Below are the code and all the weights of a small trained network. Each question names an input and a class and asks about switching units off, where a switched-off unit gives its printed mean instead of its output.

import numpy as np


def w(rows, s, z=0):
    codes = np.array(rows[::2]) - 128.0
    scale = np.full(codes.shape[1], s)
    scale[-1] = z or s
    return codes * scale


def norm(h):
    return h / np.sqrt((h * h).mean(-1, keepdims=True) + 1e-5)


def f(y):
    return np.maximum(y, 0)


def log_softmax(a):
    a = a - a.max(-1, keepdims=True)
    return a - np.log(np.exp(a).sum(-1, keepdims=True))


def net(x, mask):
    res = np.array(x, float).reshape(1, 2) / 4 @ E
    u = 0
    for l in range(2):
        y = f(norm(res) @ A[l][:, :-1].T + A[l][:, -1])
        res = res + np.where(mask[u : u + 6], y, B[l][:, -1]) @ B[l][:, :-1]
        u += 6
    return log_softmax(norm(res)[-1] @ U[:, :-1].T + U[:, -1])


A, B = {}, {}
E = w([
[53,234,245,31,101,98,176,93],'x0',
[196,1,28,67,85,95,91,125],'x1',
],0.0092)
A[0] = w([
[217,139,123,70,128,86,131,33,134],'L0N0',
[139,117,91,147,107,138,47,124,122],'L0N1',
[115,66,162,86,89,161,102,146,6],'L0N2',
[128,176,75,255,142,174,155,117,8],'L0N3',
[79,88,164,68,78,58,50,108,54],'L0N4',
[103,71,165,21,25,105,73,128,122],'L0N5',
],0.0089,0.0024)
B[0] = w([
[111,68,135,160,116,108,141,135,201],'L0N0',
[157,163,152,112,77,159,93,133,202],'L0N1',
[114,196,128,142,159,149,210,111,157],'L0N2',
[2,103,69,84,137,123,121,119,223],'L0N3',
[135,138,162,121,115,52,209,144,206],'L0N4',
[73,129,166,132,103,156,100,170,253],'L0N5',
],0.013,0.007)
A[1] = w([
[255,146,100,166,32,149,110,199,154],'L1N0',
[44,203,208,88,200,113,207,107,232],'L1N1',
[84,74,141,214,162,182,88,187,110],'L1N2',
[139,111,159,141,59,235,148,135,217],'L1N3',
[91,208,161,151,27,65,197,129,255],'L1N4',
[58,83,88,174,125,148,175,153,170],'L1N5',
],0.0076,0.0031)
B[1] = w([
[174,155,156,209,100,89,132,80,171],'L1N0',
[185,126,93,151,117,136,133,135,252],'L1N1',
[88,159,94,126,48,102,53,140,166],'L1N2',
[183,134,191,191,156,144,121,81,168],'L1N3',
[137,102,86,131,188,135,108,101,233],'L1N4',
[103,165,124,6,138,168,126,148,186],'L1N5',
],0.011,0.013)
U = w([
[8,153,34,47,96,216,59,165,228],'0',
[248,60,150,225,7,157,1,67,8],'1',
[230,223,110,166,252,178,193,39,91],'2',
[71,40,220,55,69,98,205,181,162],'3',
],0.01,0.0017)

Each question gives the input, the list of numbers given to net, and the class t.
The units are the neurons (one row each of A and B). Each row of codes is followed by its name. A weight is (code - 128) times the scale printed after its matrix; where a second scale follows, it is the last column's (A, B and U).
mask holds one flag per neuron, layer by layer. A switched-off neuron (its flag False) gives its mean, the last column of its row in B, instead of its output. The means were averaged over made-up inputs and are rounded, as every weight is.
A unit's drop is (log p(t) with every unit on - log p(t) with that unit switched off) / (log p(t) with every unit on - log p(t) with every unit switched off).
The circuit of an input: a set's keep is (log p(t) with only the set's units on - log p(t) with every unit switched off) / (log p(t) with every unit on - log p(t) with every unit switched off). Starting from all 12 units, units are removed one at a time, each time the one whose removal leaves the highest keep (on an exact tie, the one counted first), for as long as the keep stays at least 0.8.
units of the circuit, in order: the units of the circuit, biggest drop first
top k neurons: the k neurons with the biggest drops, biggest first
k most important neurons of layer l: the k neurons of layer l with the biggest drops, biggest first
drop of u: that unit's drop, to one decimal
input [-7,-5], class 0: units of the circuit, in order	[L0N3]
input [1,8], class 3: units of the circuit, in order	[L0N4 L1N1]
input [-8,0], class 0: top 3 neurons	[L0N3 L1N1 L1N5]
input [0,-8], class 0: 4 most important neurons of layer 0	[L0N3 L0N4 L0N1 L0N2]
input [5,0], class 2: top 2 neurons	[L0N3 L1N4]
input [1,5], class 3: top 3 neurons	[L0N4 L0N0 L0N3]
input [8,-1], class 2: 2 most important neurons of layer 1	[L1N4 L1N1]
input [4,2], class 3: 2 most important neurons of layer 0	[L0N4 L0N5]
input [5,5], class 3: drop of L0N4	0.2
input [7,-8], class 2: drop of L0N4	0.0
input [2,4], class 3: drop of L0N4	0.4
